Below is a small trained network, with its code and all its weights. Each question gives an input and a class and asks what happens when units are switched off, that is, made to give their printed mean instead of their output.

import numpy as np


def w(rows, s, z=0):
    codes = np.array(rows[::2]) - 128.0
    scale = np.full(codes.shape[1], s)
    scale[-1] = z or s
    return codes * scale


def norm(h):
    return h / np.sqrt((h * h).mean(-1, keepdims=True) + 1e-5)


def f(y):
    return np.maximum(y, 0)


def log_softmax(a):
    a = a - a.max(-1, keepdims=True)
    return a - np.log(np.exp(a).sum(-1, keepdims=True))


def net(x, mask):
    res = np.array(x, float).reshape(1, 5) / 4 @ E
    u = 0
    for l in range(2):
        y = f(norm(res) @ A[l][:, :-1].T + A[l][:, -1])
        res = res + np.where(mask[u : u + 3], y, B[l][:, -1]) @ B[l][:, :-1]
        u += 3
    return log_softmax(norm(res)[-1] @ U[:, :-1].T + U[:, -1])


A, B = {}, {}
E = w([
[190,133,164,175,63,194,162,176],'x0',
[52,70,73,112,82,70,166,159],'x1',
[129,161,168,95,124,127,124,155],'x2',
[52,79,61,101,2,76,124,101],'x3',
[156,200,175,88,108,100,40,18],'x4',
],0.0094)
A[0] = w([
[255,250,182,113,107,170,50,96,4],'0.n0',
[87,113,204,182,92,111,104,150,37],'0.n1',
[50,166,123,89,155,35,24,28,21],'0.n2',
],0.0052,0.0046)
B[0] = w([
[144,128,255,203,68,163,157,44,254],'0.n0',
[136,103,52,195,137,219,88,98,129],'0.n1',
[131,99,62,63,191,67,86,114,225],'0.n2',
],0.0097,0.004)
A[1] = w([
[180,129,126,161,233,131,149,216,3],'1.n0',
[126,162,231,109,86,130,143,113,89],'1.n1',
[69,87,72,179,2,102,173,171,21],'1.n2',
],0.0087,0.0052)
B[1] = w([
[89,250,40,136,109,150,177,154,195],'1.n0',
[140,111,125,141,176,156,126,127,207],'1.n1',
[148,36,211,77,49,111,122,202,255],'1.n2',
],0.016,0.0064)
U = w([
[148,4,148,118,66,126,137,219,253],'0',
[135,202,42,181,164,202,211,204,78],'1',
[118,106,45,96,162,55,47,59,39],'2',
[243,153,254,229,155,209,101,96,65],'3',
],0.015,0.0022)

Each question gives the input, the list of numbers given to net, and the class t.
The units are the neurons (one row each of A and B). Each row of codes is followed by its name. A weight is (code - 128) times the scale printed after its matrix; where a second scale follows, it is the last column's (A, B and U).
mask holds one flag per neuron, layer by layer. A switched-off neuron (its flag False) gives its mean, the last column of its row in B, instead of its output. The means were averaged over made-up inputs and are rounded, as every weight is.
A unit's drop is (log p(t) with every unit on - log p(t) with that unit switched off) / (log p(t) with every unit on - log p(t) with every unit switched off).
The circuit of an input: a set's keep is (log p(t) with only the set's units on - log p(t) with every unit switched off) / (log p(t) with every unit on - log p(t) with every unit switched off). Starting from all 6 units, units are removed one at a time, each time the one whose removal leaves the highest keep (on an exact tie, the one counted first), for as long as the keep stays at least 0.8.
circuit, biggest first: the units of the circuit, biggest drop first
most important unit: the unit with the biggest drop
top k neurons: the k neurons with the biggest drops, biggest first
drop when u is switched off: that unit's drop, to one decimal
input [-5,-1,-5,-4,5], class 2: circuit, biggest first	0.n2
input [1,-8,7,7,-3], class 3: circuit, biggest first	1.n1, 1.n2
input [-3,7,-7,-5,-3], class 1: top 2 neurons	1.n0, 0.n0
input [4,-5,0,-7,-4], class 1: top 2 neurons	1.n0, 1.n2
input [3,3,8,-2,-8], class 1: top 2 neurons	1.n0, 0.n0
input [1,4,0,-1,8], class 2: top 2 neurons	0.n2, 1.n2
input [5,8,-4,-2,8], class 2: top 2 neurons	1.n2, 0.n2
input [2,3,1,-2,-2], class 1: top 2 neurons	1.n0, 0.n0
input [5,0,-2,-2,-7], class 1: top 2 neurons	1.n0, 0.n0
input [-1,6,6,2,6], class 2: drop when 1.n2 is switched off	0.2
input [-4,3,6,-3,-4], class 1: drop when 1.n0 is switched off	0.0
input [6,-6,-8,-4,-5], class 1: drop when 1.n0 is switched off	0.3
input [-3,-3,-7,-8,-1], class 1: drop when 1.n0 is switched off	0.5
input [-4,-2,5,5,0], class 2: most important unit	1.n2
